In the rows, 128 means zero.
Each row of numbers stands for one element and depends on some of the facts below. Use the named rows to name the rest.

How the elements are related:
dropu -κ-> gregan; stevun -κ-> grafun; flesopok -κ-> grudrur; viril -κ-> flidi; kodor -κ-> suzuvin; bravirar -κ-> migrer; flupemok -κ-> mistek; fliri -κ-> laplum
sepur -κ-> kepi; stugu -κ-> skelas; pabu -κ-> gifluk; flaplo -κ-> skogin; feklar -κ-> daskal; roker -κ-> sunen; brikas -κ-> gonadro; zeklu -κ-> flaplo
rasel -κ-> feklar; musan -κ-> kozol; grivozal -κ-> nufete; zaflo -κ-> zaple; lakem -κ-> stigu; bomur -κ-> bratriku; sitra -κ-> dropu; kluvi -κ-> vidropur
dabra -κ-> pigrun; luras -κ-> bini; grafun -κ-> flesopok; skogin -κ-> skubrik; feti -κ-> bravirar; vidropur -κ-> drudren; runen -κ-> stugu; fidrun -κ-> lakem
skistevek -κ-> tridribrur; bratriku -κ-> klufin; drike -κ-> skalor; skalor -κ-> roker; skenuk -κ-> skaza; zaple -κ-> bregol; skubrik -κ-> zotor; kozol -κ-> skopi
pifir -κ-> klupler; laplum -κ-> pabrem; skiko -κ-> pedragres; bini -κ-> stevun; vatim -κ-> brikas; rudal -κ-> todre; zotor -κ-> deza; morem -κ-> bomur
migrer -κ-> kodor; devaru -κ-> braklim; braklim -κ-> luras; todre -κ-> sadun; gifluk -κ-> flupemok; mifis -κ-> nedru; stede -κ-> biskur; grasar -κ-> skistevek
sadun -κ-> stede; klufin -κ-> sepur; pedragres -κ-> grasto; grasto -κ-> plotri; druvem -κ-> vatim; nufete -κ-> fuste; keplel -κ-> zeklu; tridribrur -κ-> druvem
tridram -κ-> tufledrul; stegregro -κ-> skiko; stigu -κ-> stegregro; gipo -κ-> grasar; drudren -κ-> feti; rame -κ-> bifun; kepi -κ-> musan; gonadro -κ-> saru
fases -κ-> nibo; saru -κ-> mifis; dropu -Ω-> tabin; traka -Ω-> fata; stevun -Ω-> flesopok; kodor -Ω-> muniso; bravirar -Ω-> tisum; tate -Ω-> nibo
migri -Ω-> soflo; stutro -Ω-> gonadro; flupemok -Ω-> poplom; fliri -Ω-> pabu; sepur -Ω-> migri; stugu -Ω-> druvem; pabu -Ω-> kedra; roker -Ω-> brura
daskal -Ω-> vazu; brikas -Ω-> daskal; zeklu -Ω-> tridram; fata -Ω-> sunen; grivozal -Ω-> duteda; badus -Ω-> stede; duteda -Ω-> fases; plemi -Ω-> vemul
togetrak -Ω-> skopi; babrer -Ω-> nedru; lakem -Ω-> braklim; reloston -Ω-> fliri; tiklem -Ω-> togetrak; lipluras -Ω-> lakem; biskur -Ω-> tripluskon; vures -Ω-> badus
skaza -Ω-> stigu; keni -Ω-> zotor; dabra -Ω-> mistek; luras -Ω-> ruvom; grafun -Ω-> skito; skito -Ω-> stutro; muniso -Ω-> grasto; mozu -Ω-> keplel
rere -Ω-> gukifol; skogin -Ω-> drakan; pabrem -Ω-> rere; bregol -Ω-> pabrem; linam -Ω-> nufete; plotri -Ω-> grafun; tigin -Ω-> dabra; fidrun -Ω-> deza
groda -Ω-> tiklem; miril -Ω-> luras; bratriku -Ω-> tate; viklo -Ω-> skaza; trazos -Ω-> flupemok; flidi -Ω-> sadun; grudrur -Ω-> keni; deza -Ω-> kodor
drakan -Ω-> vatim; vazu -Ω-> skogin; pifir -Ω-> viklo; mistek -Ω-> grudrur; laplum -Ω-> tridribrur; skiko -Ω-> babrer; vatim -Ω-> duplor; zotor -Ω-> dropu
morem -Ω-> flidri; devaru -Ω-> bravirar; braklim -Ω-> laplum; nedru -Ω-> bifun; tefik -Ω-> bratriku; stede -Ω-> padabrer; vemul -Ω-> sepur; sadun -Ω-> trazos
nibo -Ω-> miril; flubre -Ω-> gradatum; poplom -Ω-> morem; loza -Ω-> linam; pupar -Ω-> flofe; lanodrir -Ω-> feti; grasto -Ω-> brikas; nufete -Ω-> pifir
keplel -Ω-> grivozal; tridram -Ω-> flubre; flidri -Ω-> plotri; stigu -Ω-> brane; gukifol -Ω-> reloston; drudren -Ω-> biskur; sunen -Ω-> trovuska; flofe -Ω-> kleki
soflo -Ω-> tefik; gonadro -Ω-> stugu; fases -Ω-> tufledrul; dropu -δ-> d; klupler -δ-> a; traka -δ-> a; stevun -δ-> a; flesopok -δ-> f
viril -δ-> f; kodor -δ-> a; bravirar -δ-> c; tate -δ-> a; migri -δ-> c; moplo -δ-> b; stutro -δ-> a; staflek -δ-> c
flupemok -δ-> c; biklir -δ-> a; fliri -δ-> a; sepur -δ-> a; stugu -δ-> a; pabu -δ-> b; flaplo -δ-> c; kleves -δ-> a
feklar -δ-> c; ruvom -δ-> a; roker -δ-> b; kleki -δ-> c; skelas -δ-> d; tades -δ-> a; daskal -δ-> a; vepim -δ-> a
brikas -δ-> e; zeklu -δ-> d; rasel -δ-> a; zoklen -δ-> c; suzuvin -δ-> a; fata -δ-> a; musan -δ-> c; tabin -δ-> a
brane -δ-> a; grivozal -δ-> c; zaflo -δ-> c; badus -δ-> c; duteda -δ-> c; guflos -δ-> a; romas -δ-> a; plemi -δ-> f
togetrak -δ-> a; babrer -δ-> a; lakem -δ-> c; brura -δ-> d; reloston -δ-> a; tiklem -δ-> a; ledo -δ-> f; lipluras -δ-> c
padabrer -δ-> b; biskur -δ-> b; vures -δ-> c; bomur -δ-> c; sitra -δ-> a; kluvi -δ-> c; skaza -δ-> d; keni -δ-> b
dabra -δ-> c; luras -δ-> b; grafun -δ-> a; skito -δ-> a; muniso -δ-> d; ziflun -δ-> e; mozu -δ-> b; fipem -δ-> a
vutri -δ-> a; rere -δ-> a; skogin -δ-> a; pabrem -δ-> a; romon -δ-> a; feti -δ-> a; bregol -δ-> a; linam -δ-> a
plotri -δ-> a; vidropur -δ-> a; runen -δ-> a; tigin -δ-> c; fidrun -δ-> b; skistevek -δ-> a; groda -δ-> a; miril -δ-> a
bratriku -δ-> b; vobrul -δ-> b; drike -δ-> a; kikan -δ-> a; skalor -δ-> b; viklo -δ-> b; gregan -δ-> a; skopi -δ-> a
trazos -δ-> e; skenuk -δ-> a; nestos -δ-> a; flidi -δ-> f; zaple -δ-> a; flaskati -δ-> d; grudrur -δ-> c; deza -δ-> a
skubrik -δ-> b; kozol -δ-> e; drakan -δ-> f; vazu -δ-> b; pifir -δ-> b; nikopek -δ-> c; mistek -δ-> f; laplum -δ-> c
tritre -δ-> d; skiko -δ-> b; bini -δ-> f; vatim -δ-> a; bifun -δ-> a; kedra -δ-> a; rudal -δ-> f; fuste -δ-> a
tripluskon -δ-> a; zotor -δ-> c; morem -δ-> b; migrer -δ-> e; devaru -δ-> a; braklim -δ-> f; nedru -δ-> e; todre -δ-> a
pladak -δ-> d; duplor -δ-> a; gifluk -δ-> b; klezur -δ-> b; mifis -δ-> d; trovuska -δ-> a; brelu -δ-> d; tefik -δ-> b
stede -δ-> a; grasar -δ-> b; redal -δ-> a; gradatum -δ-> a; vemul -δ-> a; sadun -δ-> a; ploskil -δ-> f; klufin -δ-> c
nibo -δ-> a; tagrem -δ-> c; flubre -δ-> a; pedragres -δ-> e; poplom -δ-> b; loza -δ-> a; pupar -δ-> c; lanodrir -δ-> a
tiplaro -δ-> b; pigrun -δ-> b; grasto -δ-> e; druvem -δ-> a; nufete -δ-> a; keplel -δ-> a; tridribrur -δ-> a; tridram -δ-> e
stegregro -δ-> b; flidri -δ-> a; stigu -δ-> b; tufledrul -δ-> a; gukifol -δ-> d; gipo -δ-> d; drudren -δ-> a; sunen -δ-> b
flofe -δ-> b; soflo -δ-> a; rame -δ-> a; kepi -δ-> d; gonadro -δ-> e; tisum -δ-> d; fases -δ-> a; saru -δ-> a
traka -ψ-> keni; stevun -ψ-> vures; flesopok -ψ-> todre; kodor -ψ-> pedragres; tate -ψ-> plotri; moplo -ψ-> tritre; stutro -ψ-> grasto; staflek -ψ-> redal
flupemok -ψ-> gregan; biklir -ψ-> skiko; fliri -ψ-> flupemok; sepur -ψ-> fliri; kleves -ψ-> bifun; kleki -ψ-> migrer; skelas -ψ-> tiklem; tades -ψ-> romon
vepim -ψ-> pifir; brikas -ψ-> mifis; zoklen -ψ-> tufledrul; suzuvin -ψ-> brikas; fata -ψ-> stigu; musan -ψ-> skaza; tabin -ψ-> traka; brane -ψ-> zoklen
zaflo -ψ-> skenuk; duteda -ψ-> miril; guflos -ψ-> fata; romas -ψ-> suzuvin; plemi -ψ-> ploskil; togetrak -ψ-> flidi; babrer -ψ-> sitra; lakem -ψ-> babrer
ledo -ψ-> luras; lipluras -ψ-> kozol; padabrer -ψ-> skalor; biskur -ψ-> skogin; bomur -ψ-> kleves; sitra -ψ-> zotor; kluvi -ψ-> rasel; skaza -ψ-> rere
keni -ψ-> plemi; dabra -ψ-> brelu; grafun -ψ-> staflek; ziflun -ψ-> gukifol; fipem -ψ-> togetrak; vutri -ψ-> drudren; rere -ψ-> soflo; skogin -ψ-> dabra
romon -ψ-> vidropur; feti -ψ-> zaple; linam -ψ-> ruvom; plotri -ψ-> gonadro; vidropur -ψ-> grudrur; tigin -ψ-> nufete; skistevek -ψ-> duteda; groda -ψ-> tades
miril -ψ-> tiplaro; bratriku -ψ-> laplum; vobrul -ψ-> tisum; kikan -ψ-> vutri; skalor -ψ-> linam; viklo -ψ-> tridribrur; gregan -ψ-> tabin; trazos -ψ-> flesopok
skenuk -ψ-> pigrun; nestos -ψ-> fuste; flidi -ψ-> musan; zaple -ψ-> stevun; flaskati -ψ-> feti; grudrur -ψ-> vobrul; deza -ψ-> kodor; skubrik -ψ-> reloston
drakan -ψ-> stutro; laplum -ψ-> ledo; skiko -ψ-> pupar; bini -ψ-> skubrik; bifun -ψ-> lakem; rudal -ψ-> biklir; zotor -ψ-> skistevek; migrer -ψ-> gradatum
devaru -ψ-> tagrem; braklim -ψ-> moplo; nedru -ψ-> skopi; todre -ψ-> klezur; pladak -ψ-> trazos; gifluk -ψ-> romas; klezur -ψ-> fases; mifis -ψ-> pladak
trovuska -ψ-> drakan; brelu -ψ-> mozu; tefik -ψ-> nestos; redal -ψ-> skelas; gradatum -ψ-> ziflun; ploskil -ψ-> fipem; nibo -ψ-> bratriku; tagrem -ψ-> lipluras
flubre -ψ-> nikopek; pedragres -ψ-> groda; loza -ψ-> keplel; pupar -ψ-> trovuska; lanodrir -ψ-> bini; tiplaro -ψ-> kikan; pigrun -ψ-> biskur; grasto -ψ-> devaru
druvem -ψ-> rame; nufete -ψ-> flubre; tridribrur -ψ-> druvem; stigu -ψ-> deza; tufledrul -ψ-> flofe; gukifol -ψ-> kluvi; drudren -ψ-> migri; sunen -ψ-> flaskati
flofe -ψ-> bregol; soflo -ψ-> nibo; gonadro -ψ-> bomur; tisum -ψ-> rudal; fases -ψ-> braklim; saru -ψ-> tridram

Some elements and their rows:
drike: [124 131 154 112 198 105 122 105 116 108 173 100 115 109 138 160 112 121
 157 138 134  82 116 136 108  98  96 124 145 134 126 131  83 173]
tripluskon: [111 140 140 121 180  98 128  88 118 135 165  95 113 132 137 150 134 138
 159 137 144  95 127 131 117 102  93 133 137 145 103 140  82 153]
klezur: [120  87 153 128 141 114 115 112 133 142 142 118 105 117 157 163 120 128
 159 132 140  85 197 137 118  76 113 129 127 142 127 134  81 144]
nufete: [131  94 150 117 150 132 120 121 135 112 138 115 107 106 148 158 113 121
 158 128 141  90 186 153 110  62 100 120 146 129 117 129  87 155]
flubre: [125 101 153 117 140 110 125 117 117 133 127 112 112 104 141 154 120 129
 154 135 158 105 182 133 121  89 100 132 139 141 111 144  91 147]
tigin: [122  90 185 120 144 110 120 137 117 133 121 120 136 105 155 159 110 113
 146 151 163 109 151 127 135 111 106 117 143 136 154 135 104 154]
duteda: [126 121 157  99 132 106 128 131  91 113 151 135 113 127 177 178 120 101
 156 134 151 112 199 150 130  44 101 108 153 141  83 126 103 151]
skopi: [111 158 130 119 181 112 128  91 115 122 152  98 101 150 148 145 137 124
 159 128 118  69 143 129 110  88  90 121 145 127 103 117  72 158]
migrer: [126  75 165 125 147 146 109 114 149 133 181 112 122 126 157 159 120 120
 156 133 145  85 149 155 109  88 113 111 135 149 120 140  90 156]
lipluras: [118  83 183 130 161 111 115 132 135 139 134 115 133  96 154 157 115 117
 141 153 168 115 134 123 139 111 105 122 145 137 174 143 104 144]
brelu: [119  99 156 128 147 123 121 116 129 138 132 115 114 121 155 157 123 125
 157 135 146  91 182 135 122  86 106 120 135 140 127 132  83 146]
saru: [123 110 150 114 163 109 122 106 169 135 137 124 114  96 147 176 112 118
 160 130 135  97 159 157 110  55  86 129 153 125 159 138  82 144]
nibo: [121  90 154 119 115 127 122 109 139 148  92 119 109 137 140 138 128 123
 160 126 145  98 168 134 113 119 100 132 144 136 162 125  83 158]
fidrun: [131 116 179 111 198  94 114 124  90 109 188  96 129  83 146 172  92 120
 154 148 124  53 143 124 106 113 114 122 126 133 131 128  83 195]
grafun: [126  81 145 139 189 136 109 124 150 113 129 112  91 133 142 135 101 118
 181 138 143 114 155 161 121  35 103 120 154 138 134 120  84 141]
stevun: [123  71 153 154 215 122  97 132 157 123 137 116  90 119 135 126  89 116
 179 142 139 117 127 150 127  43 108 122 152 128 186 118  89 148]
reloston: [111 138 145 128 205  98 120  98 121 141 163 103 116 125 142 145 125 125
 158 138 128  86 124 119 118 109  95 129 136 129 143 129  83 167]
gukifol: [114  84 149 141 156 121 111 111 154 157 138 120 108 126 157 148 127 123
 156 132 146  95 162 134 125  84 104 123 139 137 161 135  85 136]
kleves: [120 111 136 123 149 102 115 113 130 142 158 132  92 113 162 161 125 115
 159 124 141 109 176 143 126  42  99 124 142 135 121 132  94 152]
padabrer: [118 102 142 124 136 134 124 104 133 133 132 111 103 141 154 159 129 131
 166 127 137  77 219 145 112  56 108 128 127 146  90 131  72 132]
bregol: [116 132 156 128 209  87 115 110 110 138 159 104 120  94 141 143 114 122
 153 143 123  77 118 110 119 113  99 126 135 115 169 125  86 186]

Name these rows:
No name comes twice in this set of rows, the named rows included.
[132  81 172 128 178 112 112 134 142 118 139 105 117  65 129 158  93 139
 151 148 168 115 164 141 127  81 108 129 139 142 135 158  98 142]	devaru
[120  95 146 111 146 116 112 130 144 101 165 129  95 136 172 178 117 101
 140 135 146 112 103 155 131  76 100 105 172 140 140 130  99 123]	bomur
[134 150 161  92 182 105 132 116  79  91 161  93 121  97 137 166 104 123
 159 138 131  71 148 143 102 100  99 119 143 134  78 127  85 186]	keplel
[114 130 157 125 194  99 121 105 101 136 170 100 117 118 149 157 115 124
 161 140 114  58 147 120 110 103 107 128 124 132 127 125  72 171]	poplom
[118  92 157 140 164 139 129 113 148 129 129  95 126 100 135 164 128 153
 152 148 181 103 210 140 125  61 106 131 126 158  62 172  86 100]	tisum
[119 123 149 119 198 100 116 107 121 115 184  96 107 118 148 164 108 118
 157 139 114  55 120 133 107 102 107 121 136 136 127 126  74 162]	morem
[133 116 188 103 184  73 120 125  77 107 189  89 135  68 129 182  87 129
 154 156 145  81 130 127 110 136 120 132 127 155 107 150  88 177]	roker
[128  92 162 135 166 136 107 128 130 108 116 107  85 119 133 130  97 126
 185 139 144 127 150 165 117  27 107 130 140 137 110 128  88 145]	bini
[116  91 161 149 191 164 114 137 160 121 110 118 128 107 170 140 122 117
 143 143 138  70 209 128 131  33  95 102 144 101 157 116  86 137]	pupar
[122  91 158 118 148 116 117 113 163 134 142 126 116 113 154 176 113 114
 160 133 141  93 163 157 114  61  96 120 147 136 153 136  82 137]	mifis
[123 117 130 116 151 104 117 121 115 134 162 138  87 117 173 169 123 111
 162 116 130 102 196 147 122  25  98 115 142 129 103 122  92 159]	babrer
[116  94 141 141 160 124 115 112 157 149 135 118 106 112 149 139 129 130
 152 131 147  95 172 133 125  79  97 128 139 128 156 137  86 139]	fata
[122 109 174 104 143 103 122 113 167 141 121 124 127  87 157 200 104 102
 167 133 130  88 188 167 106  49  93 118 141 134 148 138  77 132]	brikas
[125 112 151 116 144 123 125 120 117 127 121 114 110 108 149 154 120 125
 156 130 142  86 207 135 115  67  99 125 132 126 114 127  83 160]	linam

Now the same elements, written a new way:
Known rows:
romas: [142 110  87 118 165 140 105 143 102 134 152 107 122 151 130 113 129 128
 150 136 120 151 148 124  98 115 175 107 173]
nedru: [168  91  69  94 167 149 141 172  90 155 141 108 124 139 164 113  94 129
 139 105 118 191 153 126  90 118 167 104 190]
tades: [145 121  73 124 161 126 123 148 117 157 198  93 120 152 138 141  96 146
 166 135 142  88 148 136 127 122 114  90 192]
skubrik: [148 108  88 112 159 128 107 151 104 137 144 104 120 151 124 115 143 130
 147 121 130 142 147 127  88 121 150 110 167]
grasto: [130  98  84  91 206 151 120 172 102  65 146 112 122 142 104 100 194 147
 131 107 134 135 146 127  83 145  97  85 195]
vutri: [142 109  86 116 162 138 101 142 100 136 147 109 121 150 129 113 126 127
 149 133 119 162 146 122  94 117 181 109 172]
gipo: [114 101  98 120 158 108 129 168 105 144 138 123 118 155 133  99  58 124
 114 144 102 108 145 124 129 139 126 114 167]
lakem: [151  95  86 114 143 131 108 144 107 140 127 110 120 152 126 108 142 137
 139 108 135 148 149 129  82 132 152 114 169]
poplom: [159  91  81  96 162 121 110 146  92 157 110  79 116 169 128 105 144 121
 174 148 119 105 149 118 124 140 137  83 173]
tridribrur: [125 112  97 117 176 132 121 167 102 146 150 116 117 146 142 108  67 116
 124 148  91 123 152 121 120 125 154 115 174]
brikas: [139  89  78 106 159 136 132 170  96 141 141 119 120 134 156 111  82 133
 123 112 118 165 147 127  93 110 174 112 188]
migrer: [147 106  85 110 161 142 106 142 104 138 139 103 118 148 127 115 142 141
 142 113 125 141 148 129  88 139 162 110 182]
stugu: [161 159 107  99 160 159  99 148 104 167 164  96 144 165 114  87 125 141
 160 129 103 202 160 119 106 153 144 123 185]
vepim: [143 110  85 118 165 141 108 145 103 134 155 106 122 151 131 115 130 129
 149 136 122 146 148 125 101 115 172 108 176]
tefik: [138 102  85 118 156 125 113 153 105 128 152 111 120 146 128 119 139 133
 137 119 136 144 144 131  82 103 158 116 169]
flaskati: [151 104  83 117 157 128 117 148 103 134 144 113 122 157 127 111 128 131
 142 117 132 154 145 130  98 138 147 107 162]
stutro: [161 150 109  77 208 172 109 178 102 107 162  98 147 166  97  68 174 140
 160 130 106 177 167 115 111 178  84  93 197]
duteda: [151  96  85 112 148 129 111 148 104 142 128 110 119 150 126 109 133 135
 137 108 131 149 147 128  81 140 149 117 167]
keni: [153  92  93 137 143 148 123 142 101 146 130 100 124 157 141  99 175 123
 117 134 115 131 152 134  75  68 222 147 163]
viklo: [147 106  88 115 158 128 110 152 104 137 146 106 121 151 128 114 137 130
 144 120 130 137 148 128  90 118 153 113 168]
vazu: [153 101  88 122 165 129 104 155 109 129 150 115 116 145 136 121 137 124
 140 117 134 123 152 131  84 122 164 116 161]

Name these rows:
No name comes twice in this set of rows, the named rows included.
[153 118  86 117 177 149 108 145 104 137 156 107 119 149 132 120 135 125
 149 127 116 157 150 125  91 126 168 109 170]	tufledrul
[141 107  90 122 153 142  99 135  97 142 137 111 120 150 133 110 125 121
 143 134 112 179 145 121  86 104 213 121 165]	togetrak
[139 119  69 124 156 121 126 145 115 159 199  90 120 152 136 144  95 148
 167 139 144  91 144 136 129 113 110  90 195]	groda
[148 104  94 126 149 139 113 140  97 145 131 104 123 156 139 104 157 125
 126 126 115 153 148 131  85  85 228 133 164]	ploskil
[161 148 102  98 161 154 102 148 102 165 156  93 139 166 117  91 126 137
 163 134 104 187 158 118 110 150 146 115 184]	skito
[150 103  87 131 167 143 101 143 107 129 154 116 117 145 141 120 128 123
 139 131 123 137 151 128  87 111 201 118 166]	tate
[148 115  84 106 153 119  98 138  96 145 127 124 116 148 121 123 102 121
 151 101 123 224 134 120  78 160 163 106 143]	skaza
[161 139  97 102 163 153 102 141 100 163 152  88 136 167 117  95 137 135
 165 137 105 173 155 119 111 150 149 111 182]	grafun
[159 100  86 115 153 133 112 151 109 143 136 109 120 151 132 111 135 135
 137 106 131 132 153 131  85 144 140 116 170]	kleki
[133 118  87 102 153 120  77 135  94 141 134 123 116 141 120 122  85 123
 167 123 119 216 137 112  86 143 185 100 159]	rere
[153  98  89 146 157 171 131 132  99 146 139  94 124 159 145 102 187 120
 114 144  98 143 153 133  79  60 238 147 169]	gregan
[157 106  86 119 161 130 114 149 106 135 147 115 123 157 131 112 128 129
 141 115 131 150 148 130  97 144 149 107 160]	brura
[154  83  72 102 171 129 109 136  88 148 114  78 113 169 132 110 139 117
 182 166 113 100 146 114 136 138 158  69 180]	sadun
[155 116  87 100 167 141 106 142  94 157 135  86 126 167 125 100 132 127
 173 150 108 143 153 116 123 144 152  91 181]	flidri
[156  78  73  94 163 129 110 136  88 157  94  78 110 166 134 108 142 127
 170 145 115  96 148 117 128 154 157  71 187]	trazos

